Here is a tiny trained network, its code and every weight. The questions are about switching its units off for an input and a target symbol, where a switched-off unit gives its printed mean instead of its output.

import numpy as np


def w(rows, s, z=0):
    codes = np.array(rows[::2]) - 128.0
    scale = np.full(codes.shape[1], s)
    scale[-1] = z or s
    return codes * scale


def norm(h):
    return h / np.sqrt((h * h).mean(-1, keepdims=True) + 1e-5)


def f(y):
    return np.maximum(y, 0)


def softmax(a):
    e = np.exp(a - a.max(-1, keepdims=True))
    return e / e.sum(-1, keepdims=True)


def log_softmax(a):
    a = a - a.max(-1, keepdims=True)
    return a - np.log(np.exp(a).sum(-1, keepdims=True))


def net(x, mask):
    ids = ['γζθμσφψ'.index(c) for c in x.split()]
    T = len(ids)
    res = E[ids] + P[:T]
    u = 0
    for l in range(2):
        q, k, v = (norm(res) @ M[l].T for M in (Q, K, V))
        z = softmax(np.where(np.tri(T) > 0, q @ k.T / 4**0.5, -1e9)) @ v
        res = res + np.where(mask[u], z, O[l][:, -1]) @ O[l][:, :-1]
        u += 1
        y = f(norm(res) @ A[l][:, :-1].T + A[l][:, -1])
        res = res + np.where(mask[u : u + 8], y, B[l][:, -1]) @ B[l][:, :-1]
        u += 8
    return log_softmax(norm(res)[-1] @ U[:, :-1].T + U[:, -1])


Q, K, V, O, A, B = {}, {}, {}, {}, {}, {}
E = w([
[93,198,137],'γ',
[111,68,122],'ζ',
[120,67,108],'θ',
[139,94,60],'μ',
[179,59,80],'σ',
[3,99,109],'φ',
[200,141,117],'ψ',
],0.023)
P = w([
[104,254,107],'0',
[162,22,64],'1',
[208,64,168],'2',
[133,106,123],'3',
[121,210,125],'4',
[173,40,235],'5',
[140,55,103],'6',
[114,210,133],'7',
[212,50,173],'8',
[135,116,121],'9',
[46,157,165],'10',
[210,51,177],'11',
[142,59,101],'12',
[106,211,141],'13',
],0.0091)
Q[0] = w([
[157,221,133],'0.h0',
[87,223,171],'0.h0',
[138,2,153],'0.h0',
[208,39,106],'0.h0',
],0.0083)
K[0] = w([
[132,235,71],'0.h0',
[127,174,178],'0.h0',
[48,33,108],'0.h0',
[123,5,84],'0.h0',
],0.013)
V[0] = w([
[175,91,94],'0.h0',
[38,133,169],'0.h0',
[170,151,180],'0.h0',
[2,32,139],'0.h0',
],0.0091)
O[0] = w([
[170,234,201,214],'0.h0',
[114,32,138,81],'0.h0',
[53,87,185,62],'0.h0',
[120,254,198,253],'0.h0',
],0.006,0.0062)
A[0] = w([
[94,202,11,164],'0.n0',
[83,224,152,84],'0.n1',
[207,212,87,121],'0.n2',
[76,44,183,4],'0.n3',
[157,179,131,133],'0.n4',
[57,81,124,134],'0.n5',
[55,167,176,152],'0.n6',
[114,183,169,150],'0.n7',
],0.013,0.0034)
B[0] = w([
[23,47,110,195],'0.n0',
[140,109,207,170],'0.n1',
[116,157,199,255],'0.n2',
[28,189,191,152],'0.n3',
[93,129,198,177],'0.n4',
[227,1,139,152],'0.n5',
[170,36,51,175],'0.n6',
[113,233,104,162],'0.n7',
],0.007,0.0091)
Q[1] = w([
[177,143,9],'1.h0',
[223,52,105],'1.h0',
[112,121,99],'1.h0',
[245,136,132],'1.h0',
],0.012)
K[1] = w([
[128,174,70],'1.h0',
[180,64,235],'1.h0',
[3,115,99],'1.h0',
[254,159,69],'1.h0',
],0.0082)
V[1] = w([
[213,131,119],'1.h0',
[61,40,254],'1.h0',
[225,145,131],'1.h0',
[129,145,152],'1.h0',
],0.0048)
O[1] = w([
[54,165,104,201],'1.h0',
[62,74,71,250],'1.h0',
[105,11,148,213],'1.h0',
[3,76,61,137],'1.h0',
],0.0055,0.002)
A[1] = w([
[183,122,146,36],'1.n0',
[118,110,161,157],'1.n1',
[81,118,201,86],'1.n2',
[190,158,128,113],'1.n3',
[112,127,8,252],'1.n4',
[110,48,95,71],'1.n5',
[117,95,146,1],'1.n6',
[168,161,90,28],'1.n7',
],0.017,0.0033)
B[1] = w([
[1,78,197,192],'1.n0',
[223,168,63,205],'1.n1',
[222,106,85,254],'1.n2',
[135,72,122,196],'1.n3',
[37,200,45,176],'1.n4',
[178,223,229,204],'1.n5',
[133,94,16,148],'1.n6',
[165,184,110,139],'1.n7',
],0.0083,0.0073)
U = w([
[85,100,86,134],'γ',
[175,90,27,171],'ζ',
[144,243,154,5],'θ',
[84,189,107,73],'μ',
[119,32,200,211],'σ',
[85,135,94,187],'φ',
[121,185,252,57],'ψ',
],0.016,0.0029)

Each question gives the input, a string of symbols that net reads in full, and the target symbol t.
The units are the heads (4 rows each of Q, K, V and O) and the neurons (one row each of A and B). Each row of codes is followed by its name. A weight is (code - 128) times the scale printed after its matrix; where a second scale follows, it is the last column's (O, A, B and U).
mask holds one flag per unit, layer by layer, with each layer's heads first. A switched-off unit (its flag False) gives its mean, the last column of its rows in O or B, instead of its output. The means were averaged over made-up inputs and are rounded, as every weight is.
A unit's drop is (log p(t) with every unit on - log p(t) with that unit switched off) / (log p(t) with every unit on - log p(t) with every unit switched off).
The circuit of an input: a set's keep is (log p(t) with only the set's units on - log p(t) with every unit switched off) / (log p(t) with every unit on - log p(t) with every unit switched off). Starting from the 12 units with the biggest drops (on a tie, the unit counted first), units are removed one at a time, each time the one whose removal leaves the highest keep (on an exact tie, the one counted first), for as long as the keep stays at least 0.8.
units of the circuit, in order: the units of the circuit, biggest drop first
unit that matters most: the unit with the biggest drop
top k neurons: the k neurons with the biggest drops, biggest first
k most important neurons of layer l: the k neurons of layer l with the biggest drops, biggest first
drop of u: that unit's drop, to one decimal
input γ θ ψ σ ζ, target θ: units of the circuit, in order : 0.n7
input ζ φ θ θ σ ψ ζ ζ ψ σ σ σ μ ψ, target ζ: top 2 neurons : 0.n2, 1.n5
input σ ψ μ, target ψ: units of the circuit, in order : 1.n5, 1.n2
input θ σ φ ζ ζ ζ φ θ, target ζ: 2 most important neurons of layer 1 : 1.n2, 1.n5
input θ σ μ μ, target μ: top 2 neurons : 0.n0, 1.n4
input μ ψ σ μ θ σ ζ θ γ ζ σ ζ ζ σ, target θ: top 3 neurons : 0.n2, 0.n6, 0.n5
input ζ σ μ, target σ: top 4 neurons : 0.n3, 1.n0, 1.n4, 0.n1
input ζ μ γ σ ζ, target θ: top 3 neurons : 0.n7, 0.n5, 1.n3
input σ ζ φ, target ζ: units of the circuit, in order : 1.n0, 0.n5, 1.n1, 1.n2
input σ ψ γ θ θ θ σ, target σ: units of the circuit, in order : 0.h0, 1.n0, 1.n2
input ζ σ θ ζ μ ζ μ σ σ ζ ψ σ μ ψ, target ζ: 2 most important neurons of layer 1 : 1.n5, 1.n2
input σ φ γ ζ μ ζ σ ψ, target σ: top 2 neurons : 0.n3, 1.n0
input θ θ ζ ζ σ σ ψ σ μ, target σ: top 2 neurons : 0.n3, 0.n0
input σ σ σ μ ζ ζ ζ σ θ σ ζ θ, target ζ: unit that matters most : 0.n6
input ψ ζ φ, target ζ: 4 most important neurons of layer 1 : 1.n0, 1.n6, 1.n1, 1.n2
input ψ ζ σ σ σ γ, target σ: 2 most important neurons of layer 0 : 0.n5, 0.n6
input θ μ φ σ ψ μ ψ ψ, target σ: top 4 neurons : 0.n3, 1.n0, 1.n4, 0.n1
input ζ γ ζ μ ζ φ σ σ μ μ ζ σ μ, target μ: top 2 neurons : 1.n4, 1.n5
input σ σ θ θ ζ ψ μ σ ψ σ σ γ, target σ: top 2 neurons : 0.n5, 1.n5
input θ θ μ γ σ μ σ σ ψ γ, target γ: most important neuron of layer 0 : 0.n0
input ζ μ θ ζ ζ σ γ φ ζ ψ σ φ γ, target γ: 2 most important neurons of layer 0 : 0.n0, 0.n5
input ζ θ ζ, target ζ: drop of 0.n2 : 0.1
input θ σ σ σ ζ σ γ μ, target φ: drop of 1.n5 : 0.3
input μ θ σ ψ γ, target μ: drop of 1.n2 : 0.0
